Below are the code and all the weights of a small trained network. Each question names an input and a class and asks about switching units off, where a switched-off unit gives its printed mean instead of its output.

import numpy as np


def w(rows, s, z=0):
    codes = np.array(rows[::2]) - 128.0
    scale = np.full(codes.shape[1], s)
    scale[-1] = z or s
    return codes * scale


def norm(h):
    return h / np.sqrt((h * h).mean(-1, keepdims=True) + 1e-5)


def f(y):
    return np.maximum(y, 0)


def log_softmax(a):
    a = a - a.max(-1, keepdims=True)
    return a - np.log(np.exp(a).sum(-1, keepdims=True))


def net(x, mask):
    res = np.array(x, float).reshape(1, 6) / 4 @ E
    u = 0
    for l in range(3):
        y = f(norm(res) @ A[l][:, :-1].T + A[l][:, -1])
        res = res + np.where(mask[u : u + 11], y, B[l][:, -1]) @ B[l][:, :-1]
        u += 11
    return log_softmax(norm(res)[-1] @ U[:, :-1].T + U[:, -1])


A, B = {}, {}
E = w([
[90,71,88,15,54,224,137],'x0',
[80,118,139,86,63,150,231],'x1',
[194,75,80,175,68,116,84],'x2',
[119,81,55,254,131,98,168],'x3',
[87,62,139,184,129,89,139],'x4',
[200,127,116,134,238,82,189],'x5',
],0.0064)
A[0] = w([
[66,111,171,77,68,103,168,120],'L0N0',
[96,204,126,216,128,182,129,103],'L0N1',
[166,102,26,62,122,176,113,92],'L0N2',
[58,127,102,200,195,108,166,100],'L0N3',
[136,205,92,211,79,93,87,116],'L0N4',
[89,235,208,109,1,107,71,76],'L0N5',
[185,102,123,151,74,104,141,14],'L0N6',
[94,97,161,120,75,55,66,93],'L0N7',
[111,110,87,157,189,101,188,125],'L0N8',
[20,106,131,125,180,159,94,6],'L0N9',
[36,186,169,118,116,170,138,163],'L0N10',
],0.008,0.0022)
B[0] = w([
[152,182,139,184,127,102,108,246],'L0N0',
[114,16,60,112,144,104,82,186],'L0N1',
[138,141,15,132,174,234,111,234],'L0N2',
[75,72,197,180,95,115,126,244],'L0N3',
[139,2,168,98,77,111,156,225],'L0N4',
[109,148,195,37,195,30,134,254],'L0N5',
[203,85,166,102,27,46,74,169],'L0N6',
[91,218,152,116,116,186,77,183],'L0N7',
[46,143,148,98,145,69,171,234],'L0N8',
[174,128,145,123,143,177,165,176],'L0N9',
[72,170,96,167,146,35,120,245],'L0N10',
],0.0058,0.0043)
A[1] = w([
[226,123,156,161,25,142,55,43],'L1N0',
[113,122,179,99,142,53,166,152],'L1N1',
[144,225,168,91,182,112,162,124],'L1N2',
[126,199,75,206,110,98,163,118],'L1N3',
[177,140,20,69,146,221,93,151],'L1N4',
[163,128,167,183,123,81,46,223],'L1N5',
[255,24,60,155,109,198,38,102],'L1N6',
[177,171,161,133,139,160,34,39],'L1N7',
[162,127,142,92,129,144,67,250],'L1N8',
[163,43,89,156,85,61,41,57],'L1N9',
[177,77,169,70,48,174,61,70],'L1N10',
],0.008,0.0015)
B[1] = w([
[86,84,49,67,76,75,122,188],'L1N0',
[195,136,154,112,139,175,149,253],'L1N1',
[137,193,161,96,125,159,111,237],'L1N2',
[102,78,89,143,154,84,26,168],'L1N3',
[105,143,102,218,181,179,190,239],'L1N4',
[104,71,137,51,74,135,170,222],'L1N5',
[83,106,101,19,114,179,132,249],'L1N6',
[134,39,162,125,98,84,217,178],'L1N7',
[55,197,28,178,110,139,254,197],'L1N8',
[148,69,116,119,138,149,151,235],'L1N9',
[148,98,102,180,124,75,99,201],'L1N10',
],0.0079,0.0054)
A[2] = w([
[101,143,205,43,145,112,216,204],'L2N0',
[155,205,201,91,113,145,208,246],'L2N1',
[174,176,97,137,228,177,200,155],'L2N2',
[79,170,96,91,112,90,170,190],'L2N3',
[65,1,135,165,169,173,92,252],'L2N4',
[108,245,167,121,116,218,124,97],'L2N5',
[178,152,161,72,169,144,165,168],'L2N6',
[142,75,204,189,135,104,194,59],'L2N7',
[132,150,187,214,144,107,122,107],'L2N8',
[80,99,125,131,68,182,144,182],'L2N9',
[76,210,172,66,55,129,120,220],'L2N10',
],0.0093,0.0024)
B[2] = w([
[205,112,161,136,173,91,84,254],'L2N0',
[60,38,76,101,228,160,3,227],'L2N1',
[120,173,150,78,162,180,63,207],'L2N2',
[123,186,198,216,62,13,61,204],'L2N3',
[205,226,137,106,140,95,192,239],'L2N4',
[173,38,172,100,118,55,128,196],'L2N5',
[88,80,93,68,163,151,47,191],'L2N6',
[182,140,229,180,116,129,222,186],'L2N7',
[198,97,44,136,93,46,158,151],'L2N8',
[115,191,131,121,191,135,91,199],'L2N9',
[150,182,159,173,187,71,56,210],'L2N10',
],0.0074,0.0094)
U = w([
[124,141,201,84,203,101,31,191],'0',
[182,86,197,172,131,83,244,180],'1',
[130,127,161,145,90,167,134,20],'2',
[116,114,143,201,100,181,113,2],'3',
[98,170,70,78,174,254,180,172],'4',
[66,217,113,162,75,95,102,143],'5',
[119,66,61,60,58,91,162,169],'6',
[105,132,204,87,78,217,143,31],'7',
],0.014,0.0064)

Each question gives the input, the list of numbers given to net, and the class t.
The units are the neurons (one row each of A and B). Each row of codes is followed by its name. A weight is (code - 128) times the scale printed after its matrix; where a second scale follows, it is the last column's (A, B and U).
mask holds one flag per neuron, layer by layer. A switched-off neuron (its flag False) gives its mean, the last column of its row in B, instead of its output. The means were averaged over made-up inputs and are rounded, as every weight is.
A unit's drop is (log p(t) with every unit on - log p(t) with that unit switched off) / (log p(t) with every unit on - log p(t) with every unit switched off).
The circuit of an input: a set's keep is (log p(t) with only the set's units on - log p(t) with every unit switched off) / (log p(t) with every unit on - log p(t) with every unit switched off). Starting from the 12 units with the biggest drops (on a tie, the unit counted first), units are removed one at a time, each time the one whose removal leaves the highest keep (on an exact tie, the one counted first), for as long as the keep stays at least 0.8.
units of the circuit, in order: the units of the circuit, biggest drop first
most important unit: the unit with the biggest drop
top k neurons: the k neurons with the biggest drops, biggest first
k most important neurons of layer l: the k neurons of layer l with the biggest drops, biggest first
drop when u is switched off: that unit's drop, to one decimal
input [8,7,1,4,-2,-2], class 4: top 3 neurons => L0N2; L1N4; L0N8
input [8,-3,1,0,-3,-3], class 4: most important unit => L0N2
input [5,-3,6,-1,1,3], class 4: units of the circuit, in order => L0N2; L1N4
input [4,0,-3,1,-8,2], class 4: top 2 neurons => L1N4; L0N2
input [6,8,-8,5,2,-1], class 5: units of the circuit, in order => L0N10; L2N3
input [4,-3,-6,2,-5,3], class 4: units of the circuit, in order => L1N4; L0N2
input [-3,7,7,1,1,0], class 6: top 3 neurons => L1N0; L0N6; L0N5
input [6,0,6,-8,4,-8], class 5: top 2 neurons => L1N10; L1N8
input [-4,-2,4,-5,7,-3], class 1: top 2 neurons => L0N4; L1N7
input [8,0,-5,3,3,-4], class 5: 2 most important neurons of layer 1 => L1N1; L1N2
input [3,2,5,5,-1,0], class 6: 2 most important neurons of layer 2 => L2N2; L2N1
input [4,-4,4,0,-7,-8], class 5: top 2 neurons => L0N5; L2N3
input [-1,5,8,-6,-5,5], class 4: top 2 neurons => L0N2; L1N4
input [5,4,5,0,-4,-4], class 5: most important neuron of layer 0 => L0N5
input [1,-8,-4,0,3,-1], class 1: 2 most important neurons of layer 1 => L1N7; L1N2
input [-6,3,2,-2,7,6], class 1: drop when L2N7 is switched off => 0.1
input [-4,6,7,1,2,-6], class 6: drop when L1N0 is switched off => 0.4
input [-3,-1,7,-4,-8,-6], class 6: drop when L1N7 is switched off => 0.3
input [-1,3,0,0,7,-2], class 1: 2 most important neurons of layer 1 => L1N6; L1N2
input [2,-6,-6,8,-5,3], class 1: most important unit => L0N3
